Here is a tiny trained network, its code and every weight. The questions are about switching its units off for an input and a class, where a switched-off unit gives its printed mean instead of its output.

import numpy as np


def w(rows, s, z=0):
    codes = np.array(rows[::2]) - 128.0
    scale = np.full(codes.shape[1], s)
    scale[-1] = z or s
    return codes * scale


def f(y):
    return y / 2 * (1 + np.tanh(0.7978845608 * (y + 0.044715 * y**3)))


def log_softmax(a):
    a = a - a.max(-1, keepdims=True)
    return a - np.log(np.exp(a).sum(-1, keepdims=True))


def net(x, mask):
    res = np.array(x, float).reshape(1, 8) / 4 @ E
    y = f(res @ A[0][:, :-1].T + A[0][:, -1])
    res = res + np.where(mask, y, B[0][:, -1]) @ B[0][:, :-1]
    return log_softmax(res[-1] @ U[:, :-1].T + U[:, -1])


A, B = {}, {}
E = w([
[34,118,203,129,9,117,171,41,62,176],'x0',
[78,214,84,227,97,73,113,69,223,37],'x1',
[211,194,157,164,172,128,54,28,57,152],'x2',
[69,32,61,148,222,78,166,72,49,65],'x3',
[131,128,129,129,132,121,132,132,126,126],'x4',
[124,25,214,175,148,42,43,141,184,175],'x5',
[132,130,131,127,133,126,129,127,131,127],'x6',
[146,142,64,92,151,73,188,65,185,254],'x7',
],0.005)
A[0] = w([
[174,198,172,125,50,154,107,175,199,169,81],'n0',
[101,171,105,197,111,94,120,90,209,83,46],'n1',
[186,54,158,31,162,191,152,193,60,206,104],'n2',
[194,139,81,121,219,136,95,193,168,99,58],'n3',
[139,232,57,66,80,226,215,106,64,65,127],'n4',
[188,55,167,38,164,187,148,187,57,214,96],'n5',
[162,205,173,119,54,148,96,187,204,177,66],'n6',
[88,55,75,161,190,81,153,88,79,87,51],'n7',
[120,49,209,185,141,45,59,141,177,165,91],'n8',
[133,34,210,180,135,47,60,143,180,162,69],'n9',
[42,81,90,99,87,118,199,213,209,98,106],'n10',
[160,118,57,99,164,83,185,68,182,253,129],'n11',
[125,51,206,177,129,46,50,129,187,157,111],'n12',
[176,202,169,115,45,159,100,174,195,172,72],'n13',
[84,62,74,159,199,70,151,96,78,89,62],'n14',
[207,130,78,118,207,134,98,189,169,97,64],'n15',
[43,73,90,106,84,129,200,208,218,99,97],'n16',
[48,126,197,119,26,112,142,56,50,157,92],'n17',
[102,177,90,193,110,86,112,97,204,82,4],'n18',
[104,179,106,205,117,94,128,100,197,89,59],'n19',
[169,201,181,112,52,146,102,173,197,170,91],'n20',
[195,136,86,116,220,141,100,192,170,102,66],'n21',
[71,71,76,155,196,74,146,95,72,93,59],'n22',
[193,186,139,192,184,117,45,6,61,129,129],'n23',
[145,127,58,99,164,70,182,54,184,251,114],'n24',
[118,94,194,187,118,189,53,188,52,14,110],'n25',
[105,180,103,205,112,97,126,93,202,82,29],'n26',
[104,177,94,198,107,94,117,93,205,81,25],'n27',
[201,141,85,119,220,136,99,188,173,91,45],'n28',
[195,207,154,177,185,114,70,8,53,132,141],'n29',
[50,131,205,95,29,113,161,56,50,168,81],'n30',
[27,80,96,108,90,119,199,210,209,100,93],'n31',
[105,101,192,161,100,199,65,182,44,18,107],'n32',
[74,69,72,158,190,68,146,100,70,94,76],'n33',
],0.005,0.0028)
B[0] = w([
[127,55,153,100,194,191,145,61,109,71,179],'n0',
[83,140,147,120,79,96,62,100,46,134,174],'n1',
[21,170,138,154,35,47,12,37,38,58,224],'n2',
[90,70,102,222,38,110,194,74,186,186,176],'n3',
[60,203,20,138,223,182,105,195,89,255,254],'n4',
[32,173,129,150,54,61,39,49,57,61,223],'n5',
[138,41,169,105,201,202,150,52,106,62,180],'n6',
[132,81,164,99,171,187,144,78,133,81,182],'n7',
[71,206,40,126,199,183,131,171,104,206,209],'n8',
[56,212,35,130,209,191,135,162,99,209,205],'n9',
[214,85,170,106,115,119,100,180,68,201,189],'n10',
[114,228,184,57,117,86,147,172,195,44,210],'n11',
[90,189,44,125,183,170,131,172,105,199,215],'n12',
[115,48,155,106,211,207,145,52,110,63,180],'n13',
[129,78,172,97,181,186,144,71,129,68,187],'n14',
[99,77,105,208,52,110,187,84,171,175,176],'n15',
[216,84,172,106,116,116,101,184,61,203,188],'n16',
[145,65,64,231,75,123,213,108,224,177,219],'n17',
[61,143,165,126,76,89,74,85,53,139,165],'n18',
[80,143,150,118,88,91,60,91,53,117,174],'n19',
[131,46,148,106,201,193,141,58,119,57,183],'n20',
[98,70,97,224,43,104,189,71,174,181,177],'n21',
[139,71,178,109,189,202,149,69,135,69,184],'n22',
[226,69,183,99,101,108,133,218,92,193,246],'n23',
[121,226,192,64,122,95,168,188,202,41,210],'n24',
[111,233,177,68,125,80,194,173,230,66,217],'n25',
[63,142,161,113,81,96,61,83,41,132,172],'n26',
[53,148,168,120,78,82,49,74,33,131,171],'n27',
[89,81,107,216,61,107,194,84,180,189,175],'n28',
[226,63,162,99,109,113,131,218,90,209,250],'n29',
[124,71,62,233,85,115,211,95,228,161,218],'n30',
[221,79,166,110,114,118,104,190,64,207,187],'n31',
[115,222,165,92,111,74,189,185,219,92,210],'n32',
[143,77,170,99,186,197,145,70,135,71,189],'n33',
],0.0055,0.0041)
U = w([
[47,147,147,133,51,61,29,52,39,97,98],'0',
[124,68,81,247,56,119,214,79,224,159,99],'1',
[142,58,173,81,221,229,142,49,127,61,106],'2',
[144,144,113,113,133,120,110,144,131,122,248],'3',
[76,208,32,127,204,187,120,181,97,195,98],'4',
[255,80,192,93,98,96,109,209,73,180,98],'5',
[118,226,191,63,118,68,176,171,242,60,106],'6',
],0.0086,0.014)

Each question gives the input, the list of numbers given to net, and the class t.
The units are the neurons (one row each of A and B). Each row of codes is followed by its name. A weight is (code - 128) times the scale printed after its matrix; where a second scale follows, it is the last column's (A, B and U).
mask holds one flag per neuron, in row order. A switched-off neuron (its flag False) gives its mean, the last column of its row in B, instead of its output. The means were averaged over made-up inputs and are rounded, as every weight is.
A unit's drop is (log p(t) with every unit on - log p(t) with that unit switched off) / (log p(t) with every unit on - log p(t) with every unit switched off).
The circuit of an input: a set's keep is (log p(t) with only the set's units on - log p(t) with every unit switched off) / (log p(t) with every unit on - log p(t) with every unit switched off). Starting from the 12 units with the biggest drops (on a tie, the unit counted first), units are removed one at a time, each time the one whose removal leaves the highest keep (on an exact tie, the one counted first), for as long as the keep stays at least 0.8.
circuit, biggest first: the units of the circuit, biggest drop first
k most important neurons: the k neurons with the biggest drops, biggest first
drop when u is switched off: that unit's drop, to one decimal
input [7,0,-2,0,2,-7,5,0], class 1: circuit, biggest first => (n30)
input [6,0,-2,-2,5,-4,0,-1], class 1: circuit, biggest first => (n30; n17)
input [7,0,-6,-6,4,8,-6,-7], class 4: circuit, biggest first => (n9; n8)
input [-1,0,5,3,-3,8,-3,-5], class 4: circuit, biggest first => (n9; n8)
input [-1,6,7,-6,-6,-5,-8,-3], class 5: circuit, biggest first => (n29; n23)
input [-5,-6,-4,-4,6,-6,-5,5], class 0: circuit, biggest first => (n2; n5)
input [-4,-7,7,6,-3,-5,-5,-8], class 6: circuit, biggest first => (n25; n32)
input [1,7,1,-7,3,-2,1,6], class 0: circuit, biggest first => (n27; n26)
input [-5,4,6,6,5,4,0,-8], class 6: 2 most important neurons => (n25; n32)
input [-3,-6,1,5,6,0,6,-3], class 0: circuit, biggest first => (n2; n5)
input [-2,-7,-2,5,-7,7,-5,-1], class 0: 3 most important neurons => (n2; n5; n4)
input [5,6,-2,1,-6,-7,-1,8], class 6: 2 most important neurons => (n24; n11)
input [5,5,1,4,3,7,5,8], class 6: 3 most important neurons => (n24; n11; n4)
input [7,-2,8,-1,-2,-5,-3,-5], class 5: circuit, biggest first => (n29)
input [-6,0,2,4,-6,-4,2,-7], class 6: 2 most important neurons => (n25; n32)
input [-2,4,8,6,-6,5,-1,6], class 5: 2 most important neurons => (n23; n29)
input [8,6,5,1,-5,6,4,-4], class 1: 2 most important neurons => (n17; n30)
input [-8,5,-2,1,5,4,-2,4], class 1: drop when n21 is switched off => 0.1
input [-4,-4,-7,-3,-1,-5,-7,1], class 5: drop when n16 is switched off => 0.4
input [1,-8,1,-5,7,-1,2,6], class 0: drop when n2 is switched off => 0.3
input [-6,-3,0,-2,-5,-1,8,-1], class 1: drop when n32 is switched off => 0.0
input [6,-5,-7,3,-2,-6,-4,6], class 5: circuit, biggest first => (n31)
